How the items are linked:
j701 τ j945
j701 π j687
j701 φ j762
j239 τ j604
j239 π j871
j239 φ j945
j162 τ j871
j162 π j604
j162 φ j538
j156 τ j877
j156 π j746
j156 φ j750
j233 τ j280
j233 π j993
j233 φ j311
j335 τ j669
j335 π j98
j335 φ j716
j911 τ j763
j911 π j311
j911 φ j993
j668 τ j998
j668 π j354
j668 φ j669
j998 τ j238
j998 π j255
j998 φ j668
j510 τ j98
j510 π j669
j510 φ j354
j838 τ j626
j838 π j875
j838 φ j238
j196 τ j301
j196 π j515
j196 φ j674
j401 τ j149
j401 π j750
j401 φ j746
j762 τ j701
j762 π j343
j762 φ j149
j687 τ j343
j687 π j701
j687 φ j632
j109 τ j746
j109 π j877
j109 φ j280
j149 τ j762
j149 π j855
j149 φ j401
j912 τ j311
j912 π j763
j912 φ j301
j763 τ j211
j763 π j912
j763 φ j911
j750 τ j156
j750 π j401
j750 φ j855
j632 τ j687
j632 π j945
j632 φ j871
j538 τ j162
j538 π j907
j538 φ j18
j626 τ j18
j626 π j792
j626 φ j838
j301 τ j912
j301 π j211
j301 φ j196
j746 τ j401
j746 π j156
j746 φ j109
j343 τ j855
j343 π j762
j343 φ j687
j550 τ j993
j550 π j280
j550 φ j877
j604 τ j907
j604 π j162
j604 φ j239
j354 τ j510
j354 π j668
j354 φ j255
j871 τ j632
j871 π j239
j871 φ j162
j594 τ j255
j594 π j238
j594 φ j875
j255 τ j354
j255 π j998
j255 φ j594
j907 τ j653
j907 π j538
j907 φ j604
j669 τ j668
j669 π j510
j669 φ j335
j877 τ j550
j877 π j109
j877 φ j156
j311 τ j233
j311 π j911
j311 φ j912
j98 τ j674
j98 π j335
j98 φ j510
j515 τ j716
j515 π j196
j515 φ j211
j18 τ j538
j18 π j653
j18 φ j626
j792 τ j875
j792 π j626
j792 φ j653
j875 τ j594
j875 π j838
j875 φ j792
j993 τ j911
j993 π j233
j993 φ j550
j716 τ j335
j716 π j674
j716 φ j515
j855 τ j750
j855 π j149
j855 φ j343
j653 τ j792
j653 π j18
j653 φ j907
j280 τ j109
j280 π j550
j280 φ j233
j238 τ j838
j238 π j594
j238 φ j998
j674 τ j196
j674 π j716
j674 φ j98
j211 τ j515
j211 π j301
j211 φ j763
j945 τ j239
j945 π j632
j945 φ j701

In the rows, 26 stands for zero.

The rows follow the links: the fewer symbols apart two items are, the more alike their rows tend to be.

Name the item of each row.
17 34 19 16 30 13 28 25 29 14 12 18 18 24 24 28 29 25 20 25 25 26 17 27 24 27 31 29 30 21 8 18 31 35 30 21 26 18 10 24 24 33 21 21 27 19 31 25 27 10 29 24 31 11 27 39 18 13 14 32 21 30 20 22 18 40 27: j162
14 48 16 24 20 9 23 21 28 19 22 22 23 21 26 23 20 26 38 20 28 27 28 21 22 27 28 29 33 27 15 26 18 33 47 15 29 42 19 29 31 23 18 21 38 30 28 28 26 22 37 29 32 18 29 42 30 30 31 25 26 22 21 17 23 27 27: j907
30 6 31 36 24 34 30 35 20 31 27 27 26 37 18 27 27 31 10 22 27 30 26 32 21 24 28 24 41 31 36 29 30 20 22 29 20 17 29 15 24 29 31 9 22 27 19 14 33 37 18 25 33 43 16 14 37 21 20 29 18 28 26 29 14 24 28: j998
38 24 39 41 26 32 27 28 36 34 34 34 33 19 21 20 26 21 26 25 25 18 24 25 26 17 19 24 28 14 28 20 34 27 27 39 27 13 31 12 29 24 37 31 19 26 15 17 30 36 18 21 26 40 30 13 28 37 40 27 35 18 25 34 25 10 27: j196
24 37 33 27 17 23 23 22 31 28 29 34 37 17 37 23 17 20 44 21 29 18 23 25 30 20 17 24 16 30 28 29 22 24 34 31 30 37 37 24 35 21 28 39 32 33 27 26 26 34 34 20 22 37 30 27 32 38 41 21 38 10 33 30 38 22 27: j877
37 29 16 29 34 28 18 20 28 37 35 28 19 18 23 21 33 25 29 36 19 28 36 17 26 28 25 23 19 7 30 24 18 24 20 25 26 30 31 36 22 16 28 27 22 20 13 39 13 26 20 36 27 16 34 15 22 35 36 23 23 33 17 23 38 6 17: j211
17 25 36 18 20 30 30 27 22 16 24 26 37 32 38 29 21 25 39 24 29 23 22 27 31 29 22 28 12 45 27 34 25 24 25 28 27 33 27 31 25 25 23 43 31 35 43 25 31 27 38 18 15 23 21 35 24 25 24 18 35 20 43 25 33 40 30: j855
25 9 19 11 29 25 25 26 19 28 20 21 17 34 34 32 34 29 12 33 26 32 23 34 26 31 34 23 22 30 32 30 31 23 5 25 21 17 28 33 23 30 23 22 16 16 28 30 19 17 18 28 23 25 15 19 25 13 9 31 14 31 28 28 24 37 24: j746
32 16 16 16 32 22 20 23 28 32 23 24 11 24 28 28 35 24 11 35 23 26 23 32 26 27 32 23 21 12 23 22 33 27 7 26 22 10 26 29 22 30 27 23 13 8 20 33 17 12 14 29 25 22 25 17 21 20 15 31 17 32 18 31 24 27 21: j280
20 34 21 27 26 11 28 28 30 17 15 20 17 26 21 27 25 25 14 21 26 24 17 31 22 21 32 27 43 20 13 17 33 33 36 22 27 15 14 11 27 37 22 12 27 18 24 18 28 15 24 24 35 27 26 34 28 20 21 36 18 27 14 28 11 33 30: j18
16 27 33 15 23 29 31 26 20 15 22 24 33 30 35 30 24 25 36 25 27 26 20 26 29 31 25 29 13 43 24 29 26 24 22 25 27 33 22 33 23 29 24 42 30 32 46 27 29 23 37 21 15 17 25 39 19 22 18 21 33 27 39 23 31 44 27: j343
34 17 43 40 27 46 32 30 24 30 36 31 42 29 19 22 26 23 33 26 24 22 30 18 28 27 16 28 17 31 35 27 25 20 24 34 27 28 29 25 19 20 35 40 29 39 28 19 34 42 26 23 17 29 29 20 22 31 35 18 39 27 37 28 32 18 25: j510

Each walk starts at a row. The symbols on each line, taken left to right, move it on to the next item.
Answer with the item's row; about right is enough.
new walk
40 27 30 36 27 27 25 24 38 34 32 33 25 16 21 20 28 19 23 27 22 19 23 24 26 18 21 23 29 8 26 16 34 30 24 34 28 10 31 11 29 27 34 28 19 20 12 18 25 29 16 21 28 37 32 12 27 33 39 30 30 21 19 35 27 11 26
τ φ φ τ π φ -> 36 35 15 30 32 23 17 19 33 36 36 29 22 13 23 20 27 23 35 32 21 24 35 18 25 24 24 24 17 5 27 23 17 30 26 25 29 31 32 35 28 16 26 29 25 22 13 39 14 27 22 32 27 20 36 16 25 39 40 24 25 25 18 25 38 7 18
τ τ τ τ φ π -> 39 22 42 42 25 37 29 30 31 34 35 35 37 23 19 21 25 21 28 23 24 18 24 23 27 19 19 27 26 19 32 22 31 23 26 38 28 17 31 11 25 24 38 34 22 31 20 15 33 38 20 22 23 38 30 15 26 34 37 24 36 21 31 33 29 12 25
new walk
24 23 27 33 21 20 30 32 27 25 20 26 21 30 19 26 24 27 12 18 30 27 21 32 20 20 30 25 49 24 24 23 33 26 34 29 24 16 25 7 30 34 26 8 25 26 20 12 34 26 19 23 37 42 20 24 33 21 20 35 20 25 19 29 8 28 30
τ τ τ π φ -> 12 46 17 24 18 8 23 24 27 18 20 22 24 23 27 27 17 25 35 18 31 26 27 24 24 25 27 28 36 30 16 29 18 31 47 17 27 41 24 23 34 25 17 16 37 30 29 26 28 25 36 25 35 26 25 39 32 29 30 28 23 17 21 17 19 30 29
τ τ τ τ -> 20 35 25 27 34 31 26 23 24 21 29 20 29 23 18 22 27 26 39 27 20 27 32 12 26 36 24 32 16 28 20 26 17 28 33 20 29 40 16 41 20 20 24 34 37 33 33 33 24 26 37 37 21 4 34 37 14 29 27 19 34 36 27 11 33 23 23
new walk
28 22 35 34 33 44 32 28 22 24 35 24 36 29 17 24 28 25 40 28 21 26 32 14 28 35 20 29 15 33 30 26 21 21 25 26 27 36 18 37 15 19 28 40 33 38 33 26 29 34 32 33 16 10 30 27 16 30 29 15 37 35 36 18 34 22 24
π φ π τ φ π -> 34 3 31 35 27 40 29 33 19 32 29 25 25 38 17 27 29 30 10 26 26 32 30 30 22 26 26 22 36 31 40 27 26 15 17 27 22 20 31 23 21 26 31 14 20 26 18 17 31 36 19 28 27 37 17 11 32 21 18 27 18 31 29 28 18 20 26
φ φ π φ π -> 34 2 28 34 32 42 26 31 18 35 32 28 25 36 17 26 33 32 14 29 22 32 33 29 22 30 27 23 31 30 42 29 25 17 11 26 21 22 31 30 18 22 29 18 20 26 19 24 24 36 17 31 27 32 18 13 29 23 18 24 19 37 29 25 22 17 22
new walk
16 16 24 16 16 18 29 28 17 22 18 26 27 35 36 35 21 31 17 23 33 32 23 40 24 26 30 25 33 46 33 36 25 21 24 23 20 30 33 26 31 31 20 15 27 26 33 24 29 27 28 21 27 40 11 28 36 19 14 30 16 20 32 27 19 43 31
π τ φ φ φ -> 14 30 24 11 29 21 31 26 22 13 16 17 25 29 31 32 27 26 29 26 24 27 21 25 29 34 29 30 19 34 13 24 29 29 23 22 27 24 13 33 22 31 20 35 29 25 41 29 27 12 33 25 19 7 27 44 16 16 12 26 27 30 29 20 28 47 27
τ π π φ τ -> 14 27 31 12 28 25 32 25 20 12 19 18 28 30 34 32 26 25 31 26 25 28 20 26 29 34 27 30 14 39 19 27 27 27 20 24 25 29 16 35 21 31 22 38 29 27 44 30 29 17 35 23 17 10 24 39 17 16 12 22 29 29 35 21 29 46 26
new walk
17 40 19 26 30 22 24 22 25 20 28 19 25 23 19 22 25 25 39 25 21 27 35 15 27 31 27 31 23 24 14 24 16 30 39 19 30 43 15 37 24 20 20 31 38 30 30 33 22 22 36 35 25 5 34 39 18 29 30 20 31 31 22 14 30 25 24
φ τ π π π -> 22 30 23 31 23 16 27 32 29 23 19 22 21 27 20 26 25 28 11 18 29 26 18 33 20 19 32 25 47 21 16 19 33 32 35 23 27 13 19 8 28 35 24 10 26 21 22 12 31 20 22 23 40 34 24 29 32 22 21 35 19 25 15 29 10 29 29
φ π φ τ τ π -> 28 13 30 38 23 29 30 33 24 28 23 26 25 32 18 27 24 30 10 19 31 27 22 32 20 21 29 25 46 29 30 25 32 23 28 28 23 16 25 11 27 33 29 9 21 27 19 13 33 34 19 24 35 42 18 21 36 21 22 31 19 23 24 30 10 25 32
new walk
12 41 19 24 15 9 24 26 24 20 18 25 24 25 32 28 17 29 31 16 35 26 23 30 22 24 29 24 40 35 22 33 21 30 46 18 26 39 27 22 36 27 16 14 33 31 28 23 29 25 37 21 34 35 23 36 36 26 29 29 22 14 23 21 18 34 33
τ φ τ π π τ π -> 16 36 20 21 27 10 28 27 28 15 13 19 16 24 23 29 26 24 19 21 26 25 18 28 25 24 33 28 38 20 9 17 34 36 35 23 27 17 14 18 28 38 21 17 28 20 29 22 28 9 26 24 34 18 29 38 23 17 17 33 22 30 15 25 12 38 30
τ τ φ π τ τ -> 14 47 17 23 27 16 24 21 26 18 24 20 24 21 22 22 23 25 37 25 22 28 30 16 24 31 26 28 28 24 14 24 18 32 45 18 31 42 16 34 27 23 18 27 38 32 28 32 23 22 35 31 29 12 35 41 23 29 32 23 28 28 19 13 29 25 26
new walk
40 28 26 31 30 21 21 23 37 34 28 32 20 15 22 23 28 22 18 30 24 18 23 26 27 16 25 24 28 2 21 15 34 29 22 33 29 8 27 13 28 28 33 26 15 15 13 23 22 22 13 24 30 32 33 15 28 30 33 31 29 23 14 35 27 14 24
φ φ π τ τ -> 36 5 24 32 34 42 25 27 20 36 35 25 22 35 18 25 34 30 15 31 21 35 36 23 24 32 27 23 25 27 40 28 23 17 10 24 20 22 29 35 17 21 29 20 18 24 17 30 21 33 18 36 24 24 21 12 26 23 20 24 20 35 27 22 29 15 21
τ φ π φ φ -> 31 20 39 37 31 48 31 30 23 27 38 28 38 29 17 23 28 26 35 27 22 26 32 15 27 30 19 28 16 33 33 28 24 18 24 30 29 30 23 31 18 19 33 38 27 39 30 23 30 39 29 28 15 19 29 25 18 29 31 15 38 33 38 21 35 20 24
new walk
37 18 17 29 35 34 19 23 26 37 36 27 19 23 19 21 35 28 23 35 18 30 39 19 25 31 27 22 20 12 32 26 20 24 15 25 23 28 29 40 20 15 28 27 20 21 14 39 16 28 19 37 23 17 30 13 22 30 31 24 20 35 20 23 35 10 19
τ τ τ φ π -> 35 19 43 43 25 44 31 30 30 31 35 35 39 26 20 21 27 21 31 25 26 23 27 20 27 23 18 25 22 26 34 25 26 21 23 36 27 23 28 17 23 22 36 38 25 35 24 17 35 42 25 23 20 33 30 17 26 32 36 20 39 23 34 31 31 14 28
τ τ τ π φ φ φ -> 31 45 24 29 21 19 18 18 34 31 35 34 31 12 31 22 20 19 41 26 27 20 31 20 28 18 19 23 19 16 27 24 18 30 34 28 29 35 35 28 35 19 26 34 29 28 20 32 17 30 27 24 28 31 35 24 30 41 46 23 34 14 24 28 35 10 25
